[[120 130 118 120 112 149 125 107]
 [129 114 134 137 122 121 142 139]
 [107 114 148 129 121 146 142 110]
 [128 119 147 133 144 119 139 145]]
->
[[107 120 130 118 120 112 149 125]
 [139 129 114 134 137 122 121 142]
 [110 107 114 148 129 121 146 142]
 [145 128 119 147 133 144 119 139]]

[[138 127 124 106 128 110 121 124 138 141 124 124 121 126]
 [137 125 122 119 133 113 128 128 135 144 115 133 131 120]
 [131 127 115 115 116 110 121 121 134 144 123 125 127 121]
 [127 117 127 118 133 127 128 116 127 142 117 135 129 115]
 [134 125 122 111 126 113 122 122 135 142 123 126 125 123]
 [130 121 124 115 128 120 124 118 131 142 120 130 127 119]]
->
[[126 138 127 124 106 128 110 121 124 138 141 124 124 121]
 [120 137 125 122 119 133 113 128 128 135 144 115 133 131]
 [121 131 127 115 115 116 110 121 121 134 144 123 125 127]
 [115 127 117 127 118 133 127 128 116 127 142 117 135 129]
 [123 134 125 122 111 126 113 122 122 135 142 123 126 125]
 [119 130 121 124 115 128 120 124 118 131 142 120 130 127]]

[[128 135 118 115 125 125 120 128 115 129]
 [125 126 122 121 126 136 130 126 117 118]
 [123 132 141 124 127 126 137 107 134 127]
 [123 136 129 132 127 130 122 132 140 140]
 [133 131 129 134 110 109 132 128 134 127]
 [126 127 133 135 134 120 115 128 123 112]]
->
[[129 128 135 118 115 125 125 120 128 115]
 [118 125 126 122 121 126 136 130 126 117]
 [127 123 132 141 124 127 126 137 107 134]
 [140 123 136 129 132 127 130 122 132 140]
 [127 133 131 129 134 110 109 132 128 134]
 [112 126 127 133 135 134 120 115 128 123]]

[[100 134 136 146 134 148]
 [113 131 133 137 131 139]
 [100 132 142 140 132 144]]
->
[[148 100 134 136 146 134]
 [139 113 131 133 137 131]
 [144 100 132 142 140 132]]

[[116 127 147 117 123 131 132 125 123 131]
 [144 121 108 132 140 128 121 129 127 126]
 [122 139 122 126 137 129 103 126 135 115]
 [126 130 134 131 122 128 136 127 137 133]
 [103 132 145 118 117 131 150 128 141 110]
 [131 124 128 129 120 134 156 137 136 132]
 [122 132 133 127 130 131 125 117 140 114]]
->
[[131 116 127 147 117 123 131 132 125 123]
 [126 144 121 108 132 140 128 121 129 127]
 [115 122 139 122 126 137 129 103 126 135]
 [133 126 130 134 131 122 128 136 127 137]
 [110 103 132 145 118 117 131 150 128 141]
 [132 131 124 128 129 120 134 156 137 136]
 [114 122 132 133 127 130 131 125 117 140]]

[[103 126]
 [119 146]
 [145 154]
 [104 136]
 [134 149]
 [125 144]]
->
[[126 103]
 [146 119]
 [154 145]
 [136 104]
 [149 134]
 [144 125]]

[[113 122 132 145 152 136]
 [130 131 138 112 129 124]
 [150 116 129 120 148 117]
 [119 142 140 117 109 134]
 [136 132 147 126 122 122]]
->
[[136 113 122 132 145 152]
 [124 130 131 138 112 129]
 [117 150 116 129 120 148]
 [134 119 142 140 117 109]
 [122 136 132 147 126 122]]
